Below are the code and all the weights of a small trained network. Each question names an input and a class and asks about switching units off, where a switched-off unit gives its printed mean instead of its output.

import numpy as np


def w(rows, s, z=0):
    codes = np.array(rows[::2]) - 128.0
    scale = np.full(codes.shape[1], s)
    scale[-1] = z or s
    return codes * scale


def f(y):
    return y / 2 * (1 + np.tanh(0.7978845608 * (y + 0.044715 * y**3)))


def log_softmax(a):
    a = a - a.max(-1, keepdims=True)
    return a - np.log(np.exp(a).sum(-1, keepdims=True))


def net(x, mask):
    res = np.array(x, float).reshape(1, 6) / 4 @ E
    y = f(res @ A[0][:, :-1].T + A[0][:, -1])
    res = res + np.where(mask, y, B[0][:, -1]) @ B[0][:, :-1]
    return log_softmax(res[-1] @ U[:, :-1].T + U[:, -1])


A, B = {}, {}
E = w([
[80,205,81,38,60,225,153,84],'x0',
[89,164,58,153,37,35,76,187],'x1',
[182,109,143,103,45,26,192,2],'x2',
[115,121,125,144,123,135,139,124],'x3',
[222,171,206,172,41,176,159,186],'x4',
[121,111,133,122,115,135,117,129],'x5',
],0.0081)
A[0] = w([
[111,177,72,159,76,68,88,166,44],'N0',
[112,95,183,96,213,164,146,63,52],'N1',
[77,119,32,127,103,64,126,160,35],'N2',
[151,159,189,180,68,164,162,190,99],'N3',
[158,138,180,80,191,170,162,92,37],'N4',
[107,164,102,144,59,59,97,175,66],'N5',
[173,57,167,149,80,56,134,26,113],'N6',
[128,206,105,57,79,190,132,92,70],'N7',
[146,88,206,106,192,183,167,54,85],'N8',
[190,28,175,207,161,82,113,125,20],'N9',
[212,83,181,129,171,216,162,85,66],'N10',
[170,138,91,101,74,81,217,65,116],'N11',
[168,65,142,126,147,169,128,97,6],'N12',
[111,64,182,161,193,72,145,239,100],'N13',
[136,151,173,191,67,166,178,168,62],'N14',
[174,169,170,162,48,142,157,197,78],'N15',
[164,91,174,91,205,191,168,84,102],'N16',
[171,56,164,215,183,45,85,137,36],'N17',
[74,93,54,106,189,94,114,91,31],'N18',
[125,138,58,69,61,230,149,120,37],'N19',
[132,77,167,88,74,98,118,81,19],'N20',
[123,193,77,75,77,180,151,82,57],'N21',
[142,151,147,81,104,127,87,88,121],'N22',
[124,182,73,146,90,70,116,173,34],'N23',
[115,181,85,125,181,211,92,191,117],'N24',
[180,160,181,159,58,147,170,130,3],'N25',
[168,116,144,98,91,34,181,29,161],'N26',
[186,91,162,174,171,30,107,163,68],'N27',
[195,196,177,94,29,201,167,182,123],'N28',
[73,127,85,125,204,226,56,251,144],'N29',
[80,141,52,144,147,91,146,146,71],'N30',
[114,145,79,154,60,46,56,167,62],'N31',
[56,62,58,95,216,87,96,74,54],'N32',
[162,157,117,53,57,83,205,15,153],'N33',
[216,122,195,216,72,139,133,178,34],'N34',
[75,249,66,2,76,211,158,56,54],'N35',
[59,187,96,91,110,225,135,161,104],'N36',
[120,70,112,97,104,66,136,25,80],'N37',
[19,111,45,75,171,107,147,56,89],'N38',
[116,173,51,165,20,90,77,170,56],'N39',
[92,183,148,167,197,164,67,166,70],'N40',
],0.0075,0.0019)
B[0] = w([
[57,184,175,92,60,195,185,105,184],'N0',
[96,190,233,67,108,202,187,87,182],'N1',
[117,179,166,72,104,159,149,68,181],'N2',
[200,165,98,66,156,121,51,83,198],'N3',
[82,156,138,84,60,184,195,160,175],'N4',
[55,177,181,70,77,171,193,122,186],'N5',
[168,165,149,221,86,100,93,212,216],'N6',
[74,35,79,152,179,57,178,129,197],'N7',
[71,200,180,110,61,196,187,104,200],'N8',
[44,47,55,153,190,53,213,143,187],'N9',
[59,153,167,81,82,184,179,125,201],'N10',
[175,161,144,205,80,107,93,199,210],'N11',
[73,138,134,114,87,162,151,147,144],'N12',
[81,77,54,178,164,68,151,179,194],'N13',
[188,136,124,111,167,145,72,66,182],'N14',
[188,147,94,64,163,170,72,27,202],'N15',
[69,200,208,97,41,187,206,125,196],'N16',
[68,55,60,139,204,69,186,98,198],'N17',
[231,122,113,60,158,156,77,46,188],'N18',
[90,97,65,150,166,60,173,131,192],'N19',
[150,125,137,163,122,140,104,175,159],'N20',
[61,19,47,155,165,42,196,122,193],'N21',
[110,90,142,155,127,114,116,153,146],'N22',
[68,170,192,107,126,186,172,114,171],'N23',
[147,140,153,207,72,110,61,199,198],'N24',
[198,116,112,98,163,132,18,77,186],'N25',
[165,140,161,198,95,134,83,210,234],'N26',
[58,65,64,124,193,58,213,121,188],'N27',
[192,85,93,67,197,101,102,37,234],'N28',
[232,198,177,251,58,106,28,245,246],'N29',
[151,180,143,107,138,165,130,89,159],'N30',
[58,179,195,88,59,173,213,112,200],'N31',
[249,179,74,33,202,143,26,2,215],'N32',
[156,162,183,220,81,97,61,213,250],'N33',
[198,112,87,53,214,121,84,43,209],'N34',
[67,23,50,147,226,47,188,136,255],'N35',
[113,82,110,190,168,84,131,204,196],'N36',
[214,172,121,170,105,139,49,183,201],'N37',
[206,121,91,79,173,122,57,48,221],'N38',
[37,167,215,85,91,193,186,125,206],'N39',
[151,131,143,179,96,123,82,181,180],'N40',
],0.006,0.0098)
U = w([
[179,149,167,238,104,113,65,205,151],'0',
[64,24,89,134,191,65,175,128,255],'1',
[221,133,124,6,179,137,57,46,81],'2',
[45,182,206,46,79,191,188,119,39],'3',
],0.012,0.00069)

Each question gives the input, the list of numbers given to net, and the class t.
The units are the neurons (one row each of A and B). Each row of codes is followed by its name. A weight is (code - 128) times the scale printed after its matrix; where a second scale follows, it is the last column's (A, B and U).
mask holds one flag per neuron, in row order. A switched-off neuron (its flag False) gives its mean, the last column of its row in B, instead of its output. The means were averaged over made-up inputs and are rounded, as every weight is.
A unit's drop is (log p(t) with every unit on - log p(t) with that unit switched off) / (log p(t) with every unit on - log p(t) with every unit switched off).
The circuit of an input: a set's keep is (log p(t) with only the set's units on - log p(t) with every unit switched off) / (log p(t) with every unit on - log p(t) with every unit switched off). Starting from the 12 units with the biggest drops (on a tie, the unit counted first), units are removed one at a time, each time the one whose removal leaves the highest keep (on an exact tie, the one counted first), for as long as the keep stays at least 0.8.
circuit, biggest first: the units of the circuit, biggest drop first
k most important neurons: the k neurons with the biggest drops, biggest first
drop when u is switched off: that unit's drop, to one decimal
input [8,7,1,0,7,-5], class 1: circuit, biggest first : N35
input [5,5,2,-4,-5,-6], class 1: 3 most important neurons : N35; N21; N15
input [5,-7,5,-8,6,5], class 3: 3 most important neurons : N10; N16; N8
input [-4,-6,5,-8,7,0], class 2: 2 most important neurons : N34; N25
input [5,-4,-8,7,-8,-3], class 0: 2 most important neurons : N29; N24
input [6,-6,-2,2,7,-3], class 2: 4 most important neurons : N28; N3; N25; N15
input [-7,0,6,4,-8,-8], class 2: 2 most important neurons : N32; N18
input [5,-1,1,-1,6,-2], class 2: 4 most important neurons : N28; N15; N25; N3
input [6,-7,8,6,7,-7], class 0: 2 most important neurons : N33; N11
input [4,3,2,2,5,-7], class 2: 2 most important neurons : N15; N28
input [7,-2,-6,4,5,-2], class 1: 2 most important neurons : N35; N7
input [8,5,-7,2,7,-5], class 1: drop when N35 is switched off : 0.5
input [-2,-3,-4,-4,8,6], class 2: drop when N31 is switched off : 0.0
input [6,6,6,0,-3,6], class 0: circuit, biggest first : N33
input [8,-6,8,-6,-4,3], class 0: drop when N6 is switched off : 0.1
input [6,1,5,-5,3,3], class 1: drop when N7 is switched off : 0.2
input [8,2,6,0,6,5], class 1: 2 most important neurons : N35; N21
